Here is a tiny trained network, its code and every weight. The questions are about switching its units off for an input and a class, where a switched-off unit gives its printed mean instead of its output.

import numpy as np


def w(rows, s, z=0):
    codes = np.array(rows[::2]) - 128.0
    scale = np.full(codes.shape[1], s)
    scale[-1] = z or s
    return codes * scale


def f(y):
    return np.maximum(y, 0)


def log_softmax(a):
    a = a - a.max(-1, keepdims=True)
    return a - np.log(np.exp(a).sum(-1, keepdims=True))


def net(x, mask):
    res = np.array(x, float).reshape(1, 4) / 4 @ E
    y = f(res @ A[0][:, :-1].T + A[0][:, -1])
    res = res + np.where(mask, y, B[0][:, -1]) @ B[0][:, :-1]
    return log_softmax(res[-1] @ U[:, :-1].T + U[:, -1])


A, B = {}, {}
E = w([
[117,166,141],'x0',
[186,187,69],'x1',
[43,254,242],'x2',
[141,55,48],'x3',
],0.0083)
A[0] = w([
[155,205,111,156],'n0',
[185,111,173,2],'n1',
[192,144,58,106],'n2',
[151,216,223,95],'n3',
[190,144,119,136],'n4',
[91,144,219,141],'n5',
[105,81,137,229],'n6',
[180,254,124,103],'n7',
],0.0092,0.0051)
B[0] = w([
[139,99,39,193],'n0',
[49,112,184,128],'n1',
[187,168,80,199],'n2',
[103,3,107,254],'n3',
[53,221,69,163],'n4',
[126,85,226,240],'n5',
[179,205,184,210],'n6',
[203,89,135,216],'n7',
],0.008,0.0071)
U = w([
[203,59,183,241],'0',
[119,56,35,254],'1',
[109,224,12,137],'2',
[194,133,20,2],'3',
[1,29,169,2],'4',
[114,194,243,121],'5',
],0.0094,0.0051)

Each question gives the input, the list of numbers given to net, and the class t.
The units are the neurons (one row each of A and B). Each row of codes is followed by its name. A weight is (code - 128) times the scale printed after its matrix; where a second scale follows, it is the last column's (A, B and U).
mask holds one flag per neuron, in row order. A switched-off neuron (its flag False) gives its mean, the last column of its row in B, instead of its output. The means were averaged over made-up inputs and are rounded, as every weight is.
A unit's drop is (log p(t) with every unit on - log p(t) with that unit switched off) / (log p(t) with every unit on - log p(t) with every unit switched off).
The circuit of an input: a set's keep is (log p(t) with only the set's units on - log p(t) with every unit switched off) / (log p(t) with every unit on - log p(t) with every unit switched off). Starting from all 8 units, units are removed one at a time, each time the one whose removal leaves the highest keep (on an exact tie, the one counted first), for as long as the keep stays at least 0.8.
circuit, biggest first: the units of the circuit, biggest drop first
most important unit: the unit with the biggest drop
top k neurons: the k neurons with the biggest drops, biggest first
drop when u is switched off: that unit's drop, to one decimal
input [-6,2,-6,2], class 3: top 2 neurons => [n2, n3]
input [2,6,-2,-2], class 2: circuit, biggest first => [n3, n4]
input [-4,-6,3,1], class 5: top 2 neurons => [n3, n6]
input [6,2,-2,-1], class 2: circuit, biggest first => [n3, n5]
input [-8,8,8,-7], class 0: top 3 neurons => [n7, n3, n5]
input [-3,5,8,-8], class 0: top 2 neurons => [n7, n3]
input [-6,-1,1,1], class 5: circuit, biggest first => [n3, n0]
input [-4,8,-5,-3], class 2: most important unit => n4
input [-5,2,-7,-4], class 2: top 2 neurons => [n3, n4]
input [-2,2,-2,-1], class 2: top 4 neurons => [n3, n5, n7, n4]
input [2,2,-5,4], class 3: top 3 neurons => [n2, n3, n5]
input [6,5,-8,-6], class 2: circuit, biggest first => [n4, n3]
input [-5,1,-2,-6], class 2: top 2 neurons => [n5, n3]
input [0,5,8,4], class 1: circuit, biggest first => [n0, n3]
input [1,2,-3,-3], class 2: top 2 neurons => [n3, n5]
input [6,0,2,-7], class 4: top 3 neurons => [n3, n6, n2]
input [-2,3,7,2], class 1: top 3 neurons => [n0, n3, n6]
input [8,7,1,-7], class 0: circuit, biggest first => [n7]
input [-2,1,2,-8], class 0: drop when n7 is switched off => 0.3
input [-3,4,-4,-1], class 2: drop when n7 is switched off => 0.1
input [3,-3,3,-7], class 4: drop when n2 is switched off => 0.1
